Here are made-up elements, facts about them, and rows of numbers that follow some of those facts. Name the element behind each unnamed row.

Some facts about the elements:
totra Ψ:flakar
stubik Ψ:faklor
druziplek η:flibo Ψ:flakar
batro Ψ:kluduflel
viskis η:gitek, sufel κ:c Ψ:bralok
keber Σ:misti, nodres η:guval κ:g Ψ:zogor
pilados η:zokon Ψ:zogor
ladum η:nulus κ:b Ψ:brotridren
statru Σ:fegik, rege, klofan, natenu, flibe η:posutos κ:f Ψ:skudrelir
vipak κ:c Ψ:ketru
brezol κ:b Ψ:zeri
fegik κ:d Ψ:betri
gregis η:plostu, kloduk κ:a Ψ:tostak
skuva η:medrir κ:j Ψ:fefir
brebitum η:sukur κ:a Ψ:betri
babek Σ:zogrin, gruplus η:bresi κ:i Ψ:ketru
buskam η:gritrim κ:h Ψ:bralok
geplo Σ:botazem, bredekil, natenu κ:d Ψ:daman
drodran Σ:tave, gruplus, natenu κ:l Ψ:stosaskon
vaskar κ:f Ψ:dizo
groskoplus κ:b Ψ:fotusun
drebim Ψ:betri
flise Ψ:tosim
pasin Σ:kluflol, viskis, lita, zoklem κ:b Ψ:mufifluk
sukur κ:f Ψ:betri
tave η:klesun Ψ:bruflo
gubrum η:groskoplus κ:g Ψ:fotusun
tarun Ψ:tosim
grozo η:golum Ψ:pizin
stonus Σ:kedor, flibe κ:c Ψ:dredafe
zaple Σ:paral, golum κ:b Ψ:tostak
skiner Σ:tremum Ψ:daman
zifli η:klofis, tridol κ:a Ψ:seflu
plukes η:laplem κ:i Ψ:faklor
klagakel Σ:totra η:gregis κ:e Ψ:tostak
vekluk Σ:testeflun, guval, rege κ:j Ψ:tarun
zipim Σ:seflu Ψ:kluduflel
logra κ:e Ψ:batro
kabrol Σ:tremum κ:e Ψ:klofan
broga κ:f Ψ:stosaskon
lifluk κ:l Ψ:flise
kofur κ:b Ψ:batro
grabrok κ:e Ψ:bralok
kloduk Σ:fluskom, ketru η:gregis, zaple, plostu κ:d Ψ:tostak
doskom Ψ:stesek
botazem κ:l Ψ:seflu
ladin Σ:zogi κ:j Ψ:seflu
kedor κ:j Ψ:daman
zasal κ:i Ψ:bredekil
paral κ:l Ψ:bredekil
zogi κ:a Ψ:drara
lita Ψ:skudrelir
fefir Σ:triskekom Ψ:mufifluk
zuflotra η:skabre, toklebek, plogos Ψ:bropla
gridrer Σ:loker, groskopo, testeflun, dizo η:kabrol κ:m Ψ:klofan
grarer κ:m Ψ:fotusun
voklir Σ:groskoplus, testeflun, zasal κ:g Ψ:seflu
rege η:drodran κ:m Ψ:stosaskon
nudo η:zipim, vestin κ:l Ψ:kluduflel
flibo η:graso κ:h Ψ:flakar
pudak Ψ:zogor
sugas Σ:gruplus, skuva η:siflo κ:k Ψ:tutrus
fiflu Σ:kluflol, lamomen κ:h Ψ:ruflemon
tafus Σ:grarer, drogu, bruflo η:sukur Ψ:betri
plidrur η:medrir κ:e Ψ:fefir
groskopo κ:c Ψ:betri
sufel Σ:tarun, floves η:gitek, buskam, gridrem κ:d Ψ:bralok
skizim η:keber, zokon κ:j Ψ:zogor
brusak Ψ:bralok
skabre η:toklebek, fletrus κ:e Ψ:bropla
trudi κ:i Ψ:testeflun
flibe κ:g Ψ:mufifluk
bostok κ:a Ψ:daman
fletrus Σ:testeflun κ:m Ψ:bropla
musa Ψ:dizo
nostan κ:j Ψ:bredekil
posutos η:lamomen κ:h Ψ:skudrelir
togrograr η:kedor Ψ:daman
gritrim η:gridrem κ:a Ψ:bralok
nodres κ:m Ψ:tosim
bresi Σ:sustuk, zogi η:vipak, fladir, tredes Ψ:ketru
drosto η:golum κ:h Ψ:pizin
klaflon η:babek, vobrem κ:l Ψ:ketru
vodraklu κ:i Ψ:musa
buven Σ:lita κ:e Ψ:tutrus
draklol Σ:brebitum, kluflol, medrir, peseklor, skuva
granu Σ:kedres, doskom Ψ:tostak
siflo η:buven, sugas κ:j Ψ:tutrus
sebros Σ:flakar, vestin, nodres η:trustir κ:h Ψ:tostak
kedres Ψ:brotridren
rapun η:brezen, plukes Ψ:faklor
drogu κ:g Ψ:stosaskon
gitek η:grabrok κ:f Ψ:bralok
mukebre κ:l Ψ:dizo
fladir κ:j Ψ:ketru
bropla Ψ:ketru
laflor κ:k Ψ:mufifluk
bedil η:filitran κ:k Ψ:zeri
zokon η:pilados κ:m Ψ:zogor
floves κ:a Ψ:zeri
triskekom η:lebrik κ:a Ψ:tosim
peseklor η:pasin Ψ:mufifluk
klesun η:plimamar κ:b Ψ:bruflo
ligum Σ:brokluvol κ:d Ψ:fotusun
daman Σ:lifluk, kofur Ψ:trovo
pizin Ψ:kluduflel
brotridren Σ:trudi, vipak, flibe Ψ:faklor
misti η:lifluk κ:h Ψ:flise
graso η:druziplek κ:f Ψ:flakar
sustuk η:fegik, tafus, dropan κ:m Ψ:betri
natenu η:groskoplus κ:i Ψ:fotusun
pladrok κ:a Ψ:fefir
fidrem κ:h Ψ:fotusun
mufifluk Σ:zokon
pesta Σ:togrograr, guval, zasal, zogi κ:c Ψ:fotusun
lamomen Ψ:skudrelir
nepafin η:sukur κ:e Ψ:betri
flaplovul Σ:bruflo, tutrus Ψ:bruflo
toklebek Σ:nostan, skuva κ:a Ψ:bropla
laplem Σ:skabre, trudi, posutos κ:a Ψ:faklor
brezen Ψ:faklor
losa κ:i Ψ:betri
bruflo Ψ:tutrus
druplem η:nodres κ:h Ψ:tosim
kluduflel Σ:zuflotra, lamomen
guval Ψ:zogor
kligru Ψ:klofan
lebrik η:nodres κ:c Ψ:tosim
gigru κ:a Ψ:fotusun
kapare Σ:skabre, lebrik, ketru κ:f Ψ:draklol
plimamar κ:h Ψ:bruflo
trustir η:granu, plostu Ψ:tostak
nulus η:dropo κ:a Ψ:brotridren
brokluvol η:toklebek κ:b Ψ:bropla
zoklem κ:i Ψ:daman
fluskom η:buskam, gritrim κ:i Ψ:bralok
gruplus Ψ:mufifluk
dropan Σ:kedres η:drebim κ:h Ψ:betri
gritin Σ:drogu, golum κ:e Ψ:tarun
plogos Σ:filitran, stesek, bropla, mukebre η:toklebek κ:c Ψ:bropla
gridrem Σ:togrograr, botazem, siflo Ψ:bralok
griver κ:i Ψ:tutrus
stosaskon Ψ:tosim
tremum Ψ:bropla
traklon η:dropo κ:d Ψ:brotridren
vaplem η:fletrus, zuflotra κ:j Ψ:bropla
briklik Σ:zoklem η:filitran κ:d Ψ:zeri
bralok Σ:pizin Ψ:ketru
kluflol κ:d Ψ:mufifluk
grosek Σ:stubik, testeflun, brifu κ:c Ψ:lita
golum κ:k Ψ:pizin
dalo Σ:stubik Ψ:draklol
drigim Σ:skabre, batro η:tave κ:d Ψ:bruflo
zogrin η:drodran κ:d Ψ:stosaskon
brezus Σ:druziplek, flibo κ:f Ψ:doskom
suflofli η:bostok, geplo κ:h Ψ:daman
medrir η:plidrur κ:f Ψ:fefir
govul η:buven κ:m Ψ:tutrus
brifu κ:k Ψ:bropla
klofis κ:c Ψ:seflu
vobrem η:tredes κ:d Ψ:ketru
faklor Σ:natenu
fiplok η:gigru κ:e Ψ:fotusun
betri Σ:groskopo, tarun
tredes Σ:losa, drogu κ:f Ψ:ketru
puzi Ψ:bredekil
nedrer Σ:dropo η:lifluk κ:b Ψ:flise
garur Σ:togrograr, trudi η:brezen Ψ:faklor
zibin κ:k Ψ:fotusun
mozam Σ:flibo, tave, skudrelir κ:h Ψ:trovo
vestin η:zipim κ:c Ψ:kluduflel
filitran κ:i Ψ:zeri
plostu η:trustir κ:l Ψ:tostak
loker Ψ:testeflun
zeri Σ:plimamar, triskekom
fifak Σ:flakar, gubrum, lamomen κ:e Ψ:brotridren
grustem Σ:nostan, flise, floves κ:f Ψ:tosim
gedrim Σ:lifluk, tutrus η:laplem Ψ:faklor
klofan Ψ:stesek
zogor Σ:plukes
tridol Σ:druziplek, totra, bropla η:klofis Ψ:seflu
fotusun Ψ:zeri
zilus κ:f Ψ:tutrus
vuges Σ:stubik η:gitek, buskam κ:g Ψ:bralok
dredafe Σ:ladum, flise Ψ:tosim
dropo η:traklon κ:h Ψ:brotridren
skiti Ψ:flakar
rudun Σ:gitek, puzi, stosaskon κ:k Ψ:stosaskon

Some rows with their names:
flibo: [-6 -6 -1 -4 -2 -3 -2  9  6  6  7 -6  0 -2 14 -3  6 -9 -6  0  0  0  7  2
 -3 -3 15 -1  9 -4 -9  3 -7 -7 -1  5  0  1  0]
tave: [ -1  -4   3  -8  -4  -3  -1   8   6   1   3  -7   4  -7  14  -1   3 -10
  -9  -1  -1   0   5  -4  -1   0  10  -5   8  -9  -6   3  -9  -8  -3   5
  -3   0   2]
zifli: [ -3   3   9   5  -5 -10   1   3   8  -7   5  -4   8  -5   5   8   2 -11
  -5   2   3  -5  -5   0  -1  -2   4  -1   0  -7 -15   5  -3 -17   5  -4
  -6  10  -7]
plukes: [ -5 -11  -1 -16  -2   2  -7   2   5  13   8 -10  -8   0  21  -8   9  -7
  -7  -8  -2  -5   9  -9  -4  -2   7 -10   6  -7   0   6  -2   3  -7  12
   1  -4  11]
zuflotra: [-12  -6 -40 -38  -3 -19   6  29  15  15   4  -6  23  13  19  42   9   3
  25 -10   1   4 -19 -24  -3 -10 -11  66  14   1  26   3  -6 -19  -1 -11
  20   8   0]
dropo: [-13  -7   2  -6   2  -2  -5   9   8   8  10  -5   3  -2  13  -6  12 -12
 -17   2   2  -2   7   2  -5  -8  19  -6  10  -8 -17   1 -12 -11  -2   9
  -3   0  -1]
laflor: [ 8  1  7  1 -2  1 -2 -4  0 -6  5 -2  1  2  9 -2 -7  0  0 -5  0 -9 -1 -3
  1 -2  0 -4 -7 -4  5 12 -1  4 -4  0 -1  6  4]
grarer: [ 17   2   1  14 -11   1   4   8 -11  -5   5   8 -16   8  15  -2  -7  12
  -8 -13  11  -4  -1  16   2 -13  12   8  -5  -5  -2   1 -14   2   5  11
   8  15  -7]
fiflu: [ 11   0   2  -1   3   7  12  -4  -4   6   4   3  -5   5  -2  -6 -11   0
  10  -7  -9  -8  -3  12   8  -7  -2  -3   0   5  -2   6  -3  -2   3   5
   9   3  -1]
mozam: [16  1 12  1 -2  8  6  2 -2  1  3  4  0  0 -1 -7 -8 -1 11 -9 -7 -2  2  8
  7 -3 -2  0  3  5  3  6 -9  0 -3  5  5  3  3]
mufifluk: [ -7   3  -9   7   2   6  -3 -10 -15   8 -16  13 -12   2 -34   1   4  14
   4  16  10  14   3  -7   5   0  -8  -6   1  11   5 -25  15  13   4  -6
  -6  -5   8]
drodran: [ 21   0  28  -8  -3  13   3  13   7  -5  -1   2  21 -17  -7 -10  -8  -9
  21   4 -19   6  16   5  13   5   3 -12  16   7  11   6 -15   1  -9  -1
  -3  -2  15]
kligru: [ 7  0  4  0 -1  2 -1 -1  1 -6  3 -2  1  2  9 -2 -6  3  1 -4 -2 -8  0  1
  0 -1 -2 -4 -8 -3  5  9 -1  5 -2  1  2  4  2]
zilus: [  8   6  13  11  -4  -4   0  -4   1 -13   4   1   5   0   2   5  -9  -4
   4  -1   4  -9  -6   0   3  -4  -1   1  -9  -4   0  13   0  -6   3  -5
  -4  14  -1]
bostok: [  8   6  16  11  -4  -5   2  -2   0 -15   1   1   7  -1   0   7  -7  -3
   5  -1   3 -10  -6   3   2  -3  -5   0 -11  -2  -3  11   0  -7   5  -7
  -3  16  -4]
loker: [-11   1 -15  11   0   3 -12  -6 -11   3 -16   7 -10   3 -24   4   7  16
   1  22  16  13   7 -10   1   2  -2   1  -5  10   8 -22  21  17   3  -8
 -10  -4   8]
granu: [ 14   2   6  -1  -1   3   8  -5   0  -1   3   1  -5   0   1  -5 -10  -3
  10 -13 -11  -4  -4   6   3   5  -7 -10   2   0   0   7  -1   0  -1   3
   8   0   0]
golum: [ 6  1  3  0 -1  0  0 -6 -1 -5  4 -2 -2  2  6 -2 -7 -1  0 -4  0 -9 -3  0
  1 -4 -2 -5 -6 -5  2 11  0  1 -2  0  0  5  4]

Which element is each row?
No name comes twice in this set of rows, the named rows included.
[  2 -15   7 -19   0   8   6   3   3  17   0  -9  -4  -7  16 -13   6 -11
   1 -12 -13   5   6  -5   6  10  -5  14   6  10   4   7 -12  -6 -13  15
  -2 -19   3]  babek
[  3   7  15   6   1  -4  -4  -6   9 -14   7  -2  18  -2  -6   5 -11 -10
  17   9  -4 -12  -1  -2   2  -1  -1 -12  -4  -3  -2  17   6  -4   3 -14
  -6  13   7]  broga
[  9   7  25   7  -3  -5   6  -7   0  -8   8  11   5   0 -11   2  -4  -4
   9 -13  -4  -6 -14   6   2  -4 -15  -6  -1  -2 -11   7  -3 -11   1  -9
   0  12  -8]  laplem
[ 10   4  31   5  -9  -4   4   4   5  -5   1   6  11 -15  -3   0   1 -17
   2  -8  -4   8  -2  -5   7   4   1   2  14  -3 -10   3 -18 -20  -6   1
 -10   5  -1]  statru
[15  0 12 -1 -5  5  2  5  0 -9 -2 -2  6 -5  8 -3 -9  0  2 -2 -3 -4  6  1
  7  0  1 -2 -3 -2 10  9 -7  2 -4  2 -2  5  6]  gruplus
[ 25   4  26  11  -9   8   6  18   1  -9   3  10  10  -9  -6  -4  -8   0
  18  -2 -10   8   7  19  11   0   5   7  10  10   2   2 -20  -4  -1   0
   2   7  -5]  geplo
[ -7  -6   9  -8   5  -3   2  -1   8   7  13   0  -1   2   5  -8  12  -6
   1 -17 -11   3  -9   5  -8   8 -18  13   4   4  -9   9  -7  -7 -12   2
   1 -13 -15]  bresi
[  5   2  11   6   3  -1  13 -12   0  -3   2   3   2   5  -3   1 -10  -5
  11  -8  -8  -6 -16   7   7   2 -18  21 -12  11  -5  16  -4 -15  -1  -3
  -1  -1 -14]  tredes
[ 12  -8   3  -7  -7   6  -2  -1  -8   6   5  -4 -17   5  22 -10  -1   7
 -10 -19   4  -9   5  -3   1  -6   1  -6  -6  -5  11   7  -5  12  -7  13
   5   3  10]  filitran
[ -9   2 -14   6   4   7   1 -12 -17  11 -18  12 -13   4 -35   2   1  15
   3  18   9  12   1  -4   7  -2  -8  -5   1  12   2 -25  17  10   6  -7
  -6  -5   8]  kluduflel
[11 -2  6 -1 -2  5 -2  8  2 -6  7 -1  3  0  9 -5 -4  5  5 -4 -5 -3  6  7
  0 -1  0 -1 -2  1  9  9 -5  9 -5  1  4  3  2]  botazem
[ -3  -1   5   0   2  -1 -10  12  17  -1  15  -4  15  -4   3  -1   3 -13
  14  11  -7   0  11   5  -5   1  17  -9  13  -1  -8   7  -2  -3   1  -3
   1   4   4]  rege

The same elements again, as new rows of numbers:
Some rows with their names:
trovo: [  1   5  -5   5   5   8  -5 -10   0   9 -10 -14 -15   3  -5  -3   8  -6
   4  -4   3  -4  -7  -5   9  -7   4   1]
govul: [  6  17 -15   3   5   1  -2 -11  15  14   3 -11  14   6 -10   4   1  15
   7   2  -1  14   1  -9 -20   3   4  -1]
golum: [  2  11   4 -13  11  18 -19  20  -7  17  -3  13  13  17 -22 -10 -11  -8
   2  -4  14 -16 -12   1  18  -8  -2   3]
gubrum: [  7  15 -11   1  11   0  -4  -8   7  16   5  -1   6  -3  -7   4  -2   8
   3  -1  -6   5   2   0 -12  -3   3   1]
dizo: [  3   3  -5   3   6   7  -4  -7   1  11  -9 -10  -7   0  -7  -5   7  -4
   5  -4   3  -4  -7  -4   7  -6   1   1]
gruplus: [  2  10  -1  -5   1   5 -11   6   1  13   8  -3   7  -1  -3   1  -2   6
   2   5   5   2   6  -3   8 -10   1   4]
seflu: [  1   4  -6   6   6   7  -5 -12   0   8 -12 -16 -16   1  -7  -4   6  -8
   3  -6   3  -4  -6  -4   8  -5   4   0]
kloduk: [ 16  -3  19  22  25  16   2  19   6   8   1   3  12  26  24  15  -6 -29
 -16 -13 -37  22  14   1 -11 -14  20  -4]
geplo: [-14  -2  13  -2  17  19 -20  24 -18  -4  -1  -2   6  12  19  -5   3   7
   8   2   3   6   4  -3   1  -5   4   3]
vodraklu: [ 9 -2  5 -8  7  0 -8 11 -6 15 -2 10  6 -3 -3  7  6  9 -2 -9  6 -5  7  9
 -1 -3 -3 11]
toklebek: [  3 -17  19 -27 -12  10 -20  26  -9  -9 -10 -28  22  -9   1 -39  -7 -16
  -9  -3  43  -6 -13  -8 -10  12 -13 -24]
brokluvol: [  7 -12   9 -24  -6  -2  -6  -5   4  -3 -17  -9  19 -29 -11 -10 -13  -6
  -8 -15  19  30   5 -12  -6  19 -16 -27]
kabrol: [ -2   5   8  -4  17  14 -14  21 -18   6   3   0  18  10  18  -9  -1   0
   3  -5   5  -8   0   0 -21   0   0   4]
klofan: [  0   4  -5   3   7   7  -7  -6   1  10  -7 -10 -10   3  -6  -4   5  -4
   3  -3   2  -2  -4  -4   8  -5   3   1]
gigru: [  6   8  -4  -6  11   6 -12  12  -5  23   1   0   3   6  -8  -5   1   0
   0   2  11 -15  -9   3   6  -9  -1   8]
zokon: [  6  10 -11   2   3   7  -8  -1  12  16  -2 -18  20  17 -13  -4   3  15
   7   3  15   6  -7 -10 -16   3   3   1]
brezus: [  5  -3  17  -9   9  11 -14  11   4 -13   1  30   6   4  -4  -7  -3   0
   4  -4  -1  -8   8  14  -4  -8   0   1]
sukur: [  9  -8   9 -18   6  14 -21  14  -5   1 -12  18  -1  17 -16  -4   7   6
   5  -6  22 -15  -7   6  18  -5  -5   8]

Rows to name:
No name comes twice in this set of rows, the named rows included.
[ -2  15   8  -7  17  15 -15  10  -2  -1   8  20   8   7  -5 -14 -15 -12
   7   2 -10 -10  -5   4  -4 -11   1  -4]  rudun
[  0  15  -4  -7  12   3  -7  -4  -9  14  -1   0   6 -13   6  10  -4   2
   4  -8  -8  10   5  -6  -3   4  -4  -2]  nepafin
[  1 -14   2 -17 -11  10  -5  17   7  -7 -20 -38  33  -1 -14 -40   8  -1
   4   7  32  20 -17 -17 -35  19 -13 -32]  fletrus
[  2  14 -11   4   5   4   1  -1  16   2   5  -1  26   4  -5  -7   5   9
  11  10 -12  12   2  -2 -43   4   2  -7]  gridrer
[ 27  -4   7  21  15   8   3  20  19  32   4  -8  12  30  -3  13  -2 -26
 -21  -5 -18   6   5   3   2 -21  17   1]  trustir
[  4 -16   8  -5 -10   5  -2  -8   3   5 -26 -35   2 -18 -12 -23  -5 -22
 -10 -13  24  13  -6 -13   7   9  -5 -25]  bropla
[  7  -9   9 -21  -6  11  -7  13   3  10 -18  -6  28 -17 -28 -26 -24 -30
 -10 -11  23  17  -6 -12  12   6 -13 -29]  brifu
[-34 -15  14  41 -23  20  17  -5 -19   9 -33  10  64 -25  -4 -34 -23  -4
   5 -22   2   4  39 -10  -7   5   2  16]  sufel
[  2   9   1   3   6   6  -8   1   2  -2   7  -9  12   4   5  -9   0   3
   5   2   1  -4  -1   0 -26   1   3  -4]  keber
[ 30  -1   8  21   9   4   3  21  17  33   6  -5  10  25  -3   9  -4 -32
 -22  -3 -19  -3   1   4   5 -24  17   1]  gregis
[  6  -7   9 -19 -14  -3  -7   2   2  -9  -4 -32  25 -26  -2 -31  -8 -11
  -9  -1  24   7  -5  -5 -32  15 -11 -30]  plogos
[  5  11 -11   1  12   9 -14   8   6  19   1 -16  12  29 -14  -4   8  19
   8   7  23  -1  -9  -7 -15   0   4   9]  nodres

